Each row of numbers belongs to one of the elements below and depends on some of the facts about them. Some rows are named. Which element is each other row?

Some rows with their names:
grebrer: [ -2 -10   7  12   8  -7  -7  -8  -7   2  20  20   6 -15  11   4   3 -11
  13 -16  -3 -11  12  -6 -16 -16  -3   3   3  -5  -5 -18  -9 -18  -3  15]
bruzol: [-10  -1  24  -2  18   2  -1  -5   0  -4  15  15  -5 -12   5   0   4  -2
   2 -25 -12 -10  12 -13 -23  -3  12  -8  -4   1   3 -11 -10  -9  -8   2]
dogrol: [ 21  -2   9   4   0  -1  16   1   7  -2  -4 -23   6  12   6  -1  -2  13
  15   4  -9   2  12  20   4 -13  -8   8  26 -13   2  -1  -2  18   8 -11]
klodoske: [-11  -1 -12   8  -1  -1 -16   4 -24   0  10   1   0 -15  -4 -10   3 -10
  -4   7  -1  -1 -23   0  10 -11 -18  -2  -7  -4   0   8 -10  -7  -4   0]
kestu: [-11  -5 -11   5  -2   0 -13   5 -16  -1   7  -4   0 -12  -9  -8   0 -11
  -9  11   2   5 -25  -1   3  -5 -16  -4 -10  -5  -2   7  -8  -6   0  -3]
grozas: [ 16  22   6 -14   0   2   9  -6  13   0 -32  -3  -6  22   3  -7  11  34
  -1  -6   5   0  18   0  30  28  10   5  11  16  10   3  16  19 -17  -1]
driflom: [-18  -6  15  -4  18 -29  13   4  10  -3  10   5   3  -2  -7   5  -7  17
   4 -14 -12  -3  13 -25 -33   3   6  -4 -14   8   2 -22   1  -7  11   2]
disko: [  1   4   9   0  -1  14   5   3  -2  -3  -9 -14   2   3  -7  -3   2  -2
  11 -12  -3  -6  16   5   4 -15  21  -4   7   2  10   4   5  26  -5 -17]
nisil: [ 15  29  13 -18  -4  13   6   3  10   0 -22   7  -5  22  13   3   8  26
  -3   3  -4  -5  17   5  24  25  27  11   7  13   8  14  23  14  -7  -4]
ludruplam: [-20  14  -4  -2   1 -12   2   9  -5  -2  10  -5  -9  -1   0  -5  -6   3
  -5   0 -13  -1 -31   1   2  -5 -14  -4  -8   9   2  17 -11   4  -2  -4]
zaklavos: [  1  -7   5  -2  18 -12   6  -1  13   5  14  11  -4  -4   7   6   1   9
   1 -17 -12  -4  11  -5 -21   2  -8   0  12  -6  -3 -20 -15 -10  11  11]
bramil: [ 22   7  -5   0 -18   9  -2  -8   0   0 -22   8  11  15   9   5   3   2
   7  18  22   1  18   6  26  10  13  16   1   6  -2   4  27  -2  -7   9]
mefiras: [ -8  26   7 -14  -3   7 -14   1 -12  -7  -7  16 -10   4   8  -8   6   9
 -19  19   1   2 -23  -8  21  32   3   3 -27  16   3  23  13 -17 -19   4]
goskadrun: [-10  -2 -12   6  -2   0 -15   4 -21   0   8   0   0 -13  -6  -9   2 -10
  -7   9   1   2 -24   0   8  -7 -18  -2  -9  -4  -1   9  -9  -7  -3  -1]
fodran: [-13  -3 -12   6  -6  -5  -9   5 -14  -1  11  -3   1  -9  -4  -3  -5 -13
  -6  13   0   4 -28   1   1  -9 -16  -2 -12  -2  -4  11  -7  -8   2  -1]
nafan: [ -8 -15   4  -5  23 -30   8   9   9   2  10   6   6  -4 -10   6  -3  23
   0  -6 -11   0  18 -24 -30   8  -3   2  -5  -2   0 -31  -1 -10  25   4]
stabrik: [ 14  18  11 -11  -9  17   0  -5   2  -5 -26   5   1  16   6  -1   7  11
   0   6   9  -2  19   0  23  20  27   8  -5  13   7  10  26   7 -16  -3]

Facts:
κ: belongs to class; Ψ: refers to; γ: is of sort
bafer {κ=18, Ψ=flafe, γ=958}
bebridram {κ=18, Ψ=kladas, γ=949}
bebu {κ=764, Ψ=brepem, γ=958}
bifol {κ=18, Ψ=litrul, γ=925}
brabos {κ=419, γ=925}
bragi {κ=764, Ψ=trutem, γ=925}
bralu {κ=419, Ψ=klupupim, γ=949}
bramil {κ=568, γ=958}
brarorel {κ=18, γ=925}
brasul {κ=568, Ψ=klasakle, γ=949}
brekinol {κ=568, Ψ=zado, γ=958}
brepem {κ=774, Ψ=grabror, γ=925}
bretodir {κ=568, Ψ=flelasol, γ=958}
bridak {κ=419, Ψ=volu, γ=925}
britrol {κ=18, Ψ=buru, γ=958}
brunur {κ=18, Ψ=skizas, γ=949}
bruzol {κ=906, Ψ=klodoske, γ=925}
buru {κ=287, Ψ=drager, γ=925}
datutrim {κ=568, Ψ=graste, γ=949}
difa {κ=18, Ψ=fanoru, γ=949}
dilos {κ=419, Ψ=lipe, γ=958}
disko {κ=906, Ψ=klozi, γ=958}
ditor {κ=568, Ψ=soskes, γ=949}
dobrus {κ=18, Ψ=nutrusom, γ=949}
dogrol {κ=774, Ψ=gepograr, γ=958}
drager {κ=568, Ψ=brunur, γ=925}
drebrir {κ=18, Ψ=fetromun, γ=949}
drema {κ=568, Ψ=flabrim, γ=925}
drepler {κ=568, Ψ=ditor, γ=925}
dresos {κ=419, Ψ=drulom, γ=949}
dretopun {κ=568, Ψ=fibra, γ=958}
driflom {κ=764, Ψ=kivek, γ=925}
drofla {κ=568, Ψ=skabrem, γ=949}
drulom {κ=568, Ψ=vufluni, γ=949}
dulen {κ=287, γ=958}
fabe {κ=18, Ψ=luto, γ=925}
fanoru {κ=568, Ψ=nepu, γ=949}
fedru {κ=568, Ψ=lavu, γ=949}
fetromun {κ=568, γ=958}
fibra {κ=568, Ψ=klaskir, γ=958}
fidor {κ=18, Ψ=lubrak, γ=925}
flabrim {κ=764, Ψ=bretodir, γ=949}
flafe {κ=774, Ψ=sizi, γ=925}
flelasol {κ=568, Ψ=laske, γ=949}
flitregru {κ=568, γ=925}
flolusi {κ=568, Ψ=senetral, γ=949}
floplor {κ=906, Ψ=zasi, γ=925}
flotresur {κ=18, Ψ=nune, γ=949}
fluzir {κ=568, Ψ=grekek, γ=925}
fodran {κ=568, Ψ=tanom, γ=949}
fosta {κ=906, Ψ=skagapir, γ=958}
fufe {κ=18, γ=958}
gedami {κ=568, Ψ=truplur, γ=958}
gegrel {κ=18, Ψ=brarorel, γ=958}
gemol {κ=764, Ψ=britrol, γ=925}
gepograr {κ=568, Ψ=lezuk, γ=949}
getris {κ=568, Ψ=kedor, γ=925}
giklel {κ=764, γ=925}
gisutrin {κ=774, Ψ=kleve, γ=925}
goskadrun {κ=18, Ψ=bramil, γ=949}
grabror {κ=568, Ψ=ragir, γ=958}
graklu {κ=906, γ=958}
granar {κ=18, Ψ=gisutrin, γ=925}
graste {κ=568, Ψ=visin, γ=958}
gratru {κ=18, Ψ=pamemal, γ=949}
grebrer {κ=568, Ψ=klekla, γ=925}
grefal {κ=287, γ=958}
grekek {κ=906, Ψ=logi, γ=949}
gristar {κ=774, Ψ=plonim, γ=925}
grokur {κ=568, Ψ=kuber, γ=925}
grozas {κ=419, γ=958}
kedar {κ=18, Ψ=kestu, γ=958}
kedor {κ=568, Ψ=ragrun, γ=949}
kefletim {κ=568, Ψ=gristar, γ=949}
kestu {κ=18, Ψ=disko, γ=949}
kevak {κ=906, Ψ=bridak, γ=949}
kevogis {κ=18, Ψ=brasul, γ=949}
kiklu {κ=419, Ψ=mostin, γ=949}
kiplal {κ=774, Ψ=driflom, γ=925}
kivek {κ=774, Ψ=nafan, γ=949}
kladas {κ=764, Ψ=granar, γ=925}
klasakle {κ=764, Ψ=graklu, γ=925}
klaskir {κ=287, Ψ=zegul, γ=958}
klekla {κ=568, Ψ=stasam, γ=958}
klesestum {κ=568, γ=949}
kleve {κ=287, Ψ=dogrol, γ=958}
klodoske {κ=18, Ψ=riklok, γ=949}
klonor {κ=287, γ=949}
klosedrul {κ=18, γ=949}
klosis {κ=18, Ψ=klumim, γ=958}
klostak {κ=568, Ψ=vobru, γ=958}
klozi {κ=18, Ψ=vinu, γ=958}
klumim {κ=774, Ψ=zuvom, γ=949}
klupupim {κ=764, γ=925}
kluska {κ=568, γ=958}
kuber {κ=287, γ=925}
laple {κ=568, Ψ=skerek, γ=949}
laske {κ=774, Ψ=sizotran, γ=949}
lavu {κ=906, Ψ=stogor, γ=925}
lemu {κ=568, Ψ=fosta, γ=949}
leplen {κ=906, γ=925}
lezuk {κ=568, Ψ=vokigrak, γ=949}
lipe {κ=568, γ=958}
liskem {κ=568, Ψ=tratral, γ=958}
litrul {κ=287, Ψ=grebrer, γ=925}
logi {κ=18, Ψ=liskem, γ=958}
lostik {κ=568, Ψ=gemol, γ=958}
lubrak {κ=568, Ψ=raka, γ=958}
ludruplam {κ=764, Ψ=bruzol, γ=949}
luto {κ=18, Ψ=fodran, γ=958}
magrom {κ=568, Ψ=pizo, γ=949}
magrul {κ=774, Ψ=gedami, γ=958}
mefiras {κ=906, γ=949}
mekli {κ=774, Ψ=flotresur, γ=949}
mimum {κ=287, Ψ=pusoklas, γ=958}
mostin {κ=568, γ=925}
nafam {κ=568, Ψ=zasos, γ=949}
nafan {κ=774, Ψ=planiflur, γ=925}
nekiza {κ=568, Ψ=trefak, γ=958}
nepu {κ=18, Ψ=vepom, γ=925}
nidril {κ=764, Ψ=drebrir, γ=949}
nisil {κ=287, γ=958}
nubrar {κ=764, Ψ=stabrik, γ=958}
nune {κ=774, Ψ=goskadrun, γ=958}
nutrusom {κ=568, Ψ=viflurol, γ=958}
pamemal {κ=568, γ=958}
pazel {κ=906, Ψ=lostik, γ=958}
pemen {κ=774, Ψ=potos, γ=949}
penuk {κ=774, Ψ=datutrim, γ=958}
piban {κ=568, Ψ=grokur, γ=925}
pizo {κ=774, Ψ=mekli, γ=949}
planiflur {κ=18, Ψ=plufla, γ=949}
plonim {κ=774, Ψ=gegrel, γ=958}
plozo {κ=568, Ψ=totok, γ=949}
plufla {κ=18, Ψ=kefletim, γ=949}
plugel {κ=419, Ψ=bifol, γ=958}
potos {κ=568, Ψ=fluzir, γ=949}
pusoklas {κ=906, Ψ=dulen, γ=958}
ragir {κ=18, γ=958}
ragrun {κ=774, Ψ=mefiras, γ=925}
raka {κ=906, Ψ=fufe, γ=958}
regro {κ=774, γ=958}
rigu {κ=774, Ψ=bragi, γ=949}
riklok {κ=568, Ψ=magrom, γ=925}
rugu {κ=568, Ψ=stiflur, γ=958}
sabrefon {κ=568, Ψ=klesestum, γ=949}
sabutok {κ=287, Ψ=flolusi, γ=958}
sadruk {κ=906, Ψ=penuk, γ=949}
senetral {κ=568, γ=958}
serin {κ=18, Ψ=plugel, γ=925}
sifi {κ=568, γ=958}
sizi {κ=906, γ=949}
sizotran {κ=774, Ψ=bebridram, γ=925}
skabrem {κ=568, Ψ=bafer, γ=949}
skagapir {κ=568, Ψ=dilos, γ=925}
skagik {κ=906, γ=958}
skerek {κ=287, Ψ=skilo, γ=925}
skezon {κ=568, Ψ=zaklavos, γ=958}
skilo {κ=568, γ=958}
skizas {κ=774, Ψ=drema, γ=949}
skodrul {κ=906, γ=949}
soskes {κ=906, γ=949}
stabrik {κ=906, γ=958}
stasam {κ=287, Ψ=getris, γ=958}
stiflur {κ=774, γ=958}
stogor {κ=774, Ψ=nisil, γ=925}
sulon {κ=18, γ=925}
taflun {κ=906, Ψ=fedru, γ=925}
tanom {κ=906, Ψ=vibu, γ=925}
tiskun {κ=568, Ψ=skezon, γ=949}
todra {κ=419, Ψ=difa, γ=958}
totok {κ=568, Ψ=kevogis, γ=925}
trabrun {κ=764, Ψ=zaskes, γ=949}
tratral {κ=568, Ψ=vitrim, γ=949}
trefak {κ=419, Ψ=pazel, γ=925}
trodran {κ=774, γ=949}
trona {κ=906, Ψ=tiskun, γ=925}
truplur {κ=568, Ψ=lemu, γ=958}
trutem {κ=568, Ψ=kiplal, γ=958}
tutrol {κ=18, Ψ=sabrefon, γ=958}
vepom {κ=18, Ψ=sabutok, γ=958}
vibu {κ=774, Ψ=sifi, γ=958}
viflurol {κ=18, Ψ=dresos, γ=958}
vinu {κ=287, Ψ=bralu, γ=949}
visin {κ=568, Ψ=rugu, γ=958}
vitrim {κ=764, Ψ=dobrus, γ=925}
vobru {κ=18, γ=958}
vokigrak {κ=906, γ=925}
volu {κ=774, γ=958}
vufluni {κ=764, Ψ=tutrol, γ=949}
zado {κ=764, γ=949}
zaklavos {κ=774, Ψ=brekinol, γ=925}
zasi {κ=764, Ψ=drepler, γ=925}
zaskes {κ=18, Ψ=nekiza, γ=958}
zasos {κ=568, γ=958}
zegul {κ=774, Ψ=nubrar, γ=949}
ziku {κ=568, Ψ=nafam, γ=958}
zilar {κ=18, Ψ=bebu, γ=925}
zitas {κ=568, γ=949}
zuvom {κ=18, Ψ=floplor, γ=958}

Rows to name:
No name comes twice in this set of rows, the named rows included.
[  0 -14   8   8  12  -2  -8  -9  -6   1  15  16   4 -16   5   1   6  -9
   7 -17   0  -7  15 -10 -16  -8  -2  -2   2  -8  -3 -20 -10 -17  -3  12] | bifol
[ -9  13  27  -6  23  -2   1   2   3   2  21  21 -10  -9  16   3   8  13
   3 -32 -29 -18  12  -7 -17  -2  11  -2  10   2   5  -6 -15  -2  -2   2] | litrul
[ 13 -20  34   8  12  -1   5 -16   1 -11  16  -2   5 -10  13  -3   1  -4
   4   1  -3   8   9  -2 -32   3 -11  -3   1 -21  -8 -14  -8 -29  -1   2] | granar
[-18  -1  -2 -17  17  -4   6  10  15   9  -8  -8 -20   0 -11 -19   5   6
 -14 -12 -22  12 -35   2   9  15 -14 -13 -11   9  -4  11 -20  27 -10 -10] | dresos
[  6  -2 -28  10 -20  21  -3  -6   3   1 -11 -18   0   3 -20  12  -4 -13
  -6 -10  28  -5  19   4   0 -11  13 -12  25  -5  11  -4   2   9   7  -5] | britrol
[-12   4 -13  11  -5  -5 -15   5 -25   0  16   5   3 -13   3  -6   0 -13
   2   7  -3  -5 -25   4  11 -20 -19   3  -6  -2  -2  12 -10  -6  -4   4] | magrom
[  1  21  10  -2   4   9   4  10  -4   3   0  -4  -3   5   8  -1   7  13
  14 -22 -21 -19  16  13  14 -21  19   5  24   4  13   9  -3  34  -2 -14] | stasam
[  4  11  30 -14  11   6  -3 -13   7  -7  -3  30  -6   3  17   2   8  12
  -9  -2   1  -1  15 -18  -8  38  18   2 -19  10  -2  -5  14 -29 -16  13] | vokigrak
[-20  -9 -14   3  -3 -20  -6  14 -17  -3   6  -9   9  -8 -19  -3  -9  -1
  -7  23   2   8 -21 -15  -7  -5 -12  -1 -26   1  -1   1   6  -8  15  -6] | kefletim
[-12   2 -13   9  -6  -6 -14   6 -21   0  14   2   2 -12   0  -5  -2 -13
   0   8  -1  -2 -26   3   7 -16 -17   2  -8  -2  -2  12  -9  -6  -2   2] | kedor
[-21  20   6 -11   9   0  -3  16  -5  -1  12  -2 -15  -4   1  -5   0  10
 -14  -2 -26  -5 -28   0   1   3  -3  -6  -5   5   6  22 -12   9   2 -13] | vinu
[ -7   0  19  -7  26 -11  10  -7  16   1   5   4 -14  -4   0  -6   7  22
  -3 -34 -15  -4  11 -14 -18  13  -3 -12   7   4   5 -18 -17   1  -7   2] | bridak
[ 14  -7  27   1  16  -8  14 -11  16  -7  18  -4  -5   1  17   5  -3  13
   0  -3 -13   4   7   3 -32   9 -18  -2  17 -18  -5 -13 -16 -24   9   4] | sizotran
[-10 -21 -13  -7   3   7  -7   8   4  11  -3   0  -5  -9 -11 -12   2 -26
 -10  11  -5  18 -33   7   5   4 -11  -6 -23  -3 -16   9 -11   9  -1  -4] | dobrus

Now the same elements, written a new way:
Named rows:
kefletim: [ -3  -4   2  -5  -5   4  19   2   6  -3  -4  -2 -11]
datutrim: [ -3  -1  -3  -6  -5 -13   7   1   1  -2  -3  -1  -3]
buru: [ 5  6 -7  8 -3  8  5 16  2  2 10  2  2]
stogor: [ 5  5  3  4 -1  8 -9 10  7  2  2  1 -5]
skagapir: [  2   6   4   1   1   9  -7  12   5   1   3   1 -14]
klaskir: [ 1 -1 -2  4  0 13 -1 -8 -2  3  2 -5 -2]
nidril: [ -1  -3  -2 -11  -5 -11  16   0   1  -1  -2   1   5]
magrom: [ -3  -2  -2  -6  -5 -11  10   1   2  -2  -4  -1  -6]
fufe: [ -1  -5   2   7   9  -3   2 -11  -7  -1  -1   3  15]
brekinol: [-1 -1  0  3  3  9 -8 -5 -6  0  2 -6 -6]
skezon: [-1  0 -1  3  2 11 -8 -4 -5  1  2 -7 -9]
nafam: [ -3  -2  -3  -6  -4 -14   6   1   0  -2  -3   1   0]
zilar: [ 2  5  2  0  2  9  1 10  8  2  4  3 -7]
bralu: [ -3  -2  -5  -5  -4 -11  15   0   3   0  -4   1   6]
gisutrin: [  0   3   4  -5   0  30 -35   9  12   3   1   3   8]
skizas: [ -1  -2 -12  -1  -9  -6   0   5  -1  -1   2  -1  17]
klesestum: [ -4  -4   0  -2   1 -30   8  -3  -5  -5  -7   8  15]

Name these rows:
No name comes twice in this set of rows, the named rows included.
[ -2  -6   2  -6   1 -25  19  -4  -4  -4  -5  10  22] | zado
[  3   9   3   0   1  -7  -8  10   3   2   1   1 -17] | fluzir
[  2   0  -7   9  -3   5   1  -1 -10   0   8  -8  -5] | pazel
[ 4  4  5 -4  1  8  3 11  5  1  4  3 -5] | klasakle
[ 6  5 -5  4 -2  4 12 18 -2  0 12  1 -2] | gemol
[ -1  -5  -1   0  -2 -23   6  -5  -2  -3  -8   7  19] | trodran
[  0   3  -3  -7  -7 -34   5  -4  -1   0  -6   1  -7] | grekek
[ 3  2  6  6  5 -3  1  4  4  0 -1 12 12] | kuber
[ -1   2   5 -13   2  32 -25  11  10   2   5   5  12] | kladas
[  4   3   6  -4   1  16   7  12   7   0   4   2 -10] | bragi
[  2   4  -2   0   3 -14  -2 -11  -5   4   0  -5  -9] | logi
[ -1   4  -4  -8  -4 -38   4  -3  -3   0  -6   0  -9] | drulom
[ 3  6 -5  7  0  7 10 15  3  3  7  0 -5] | trefak

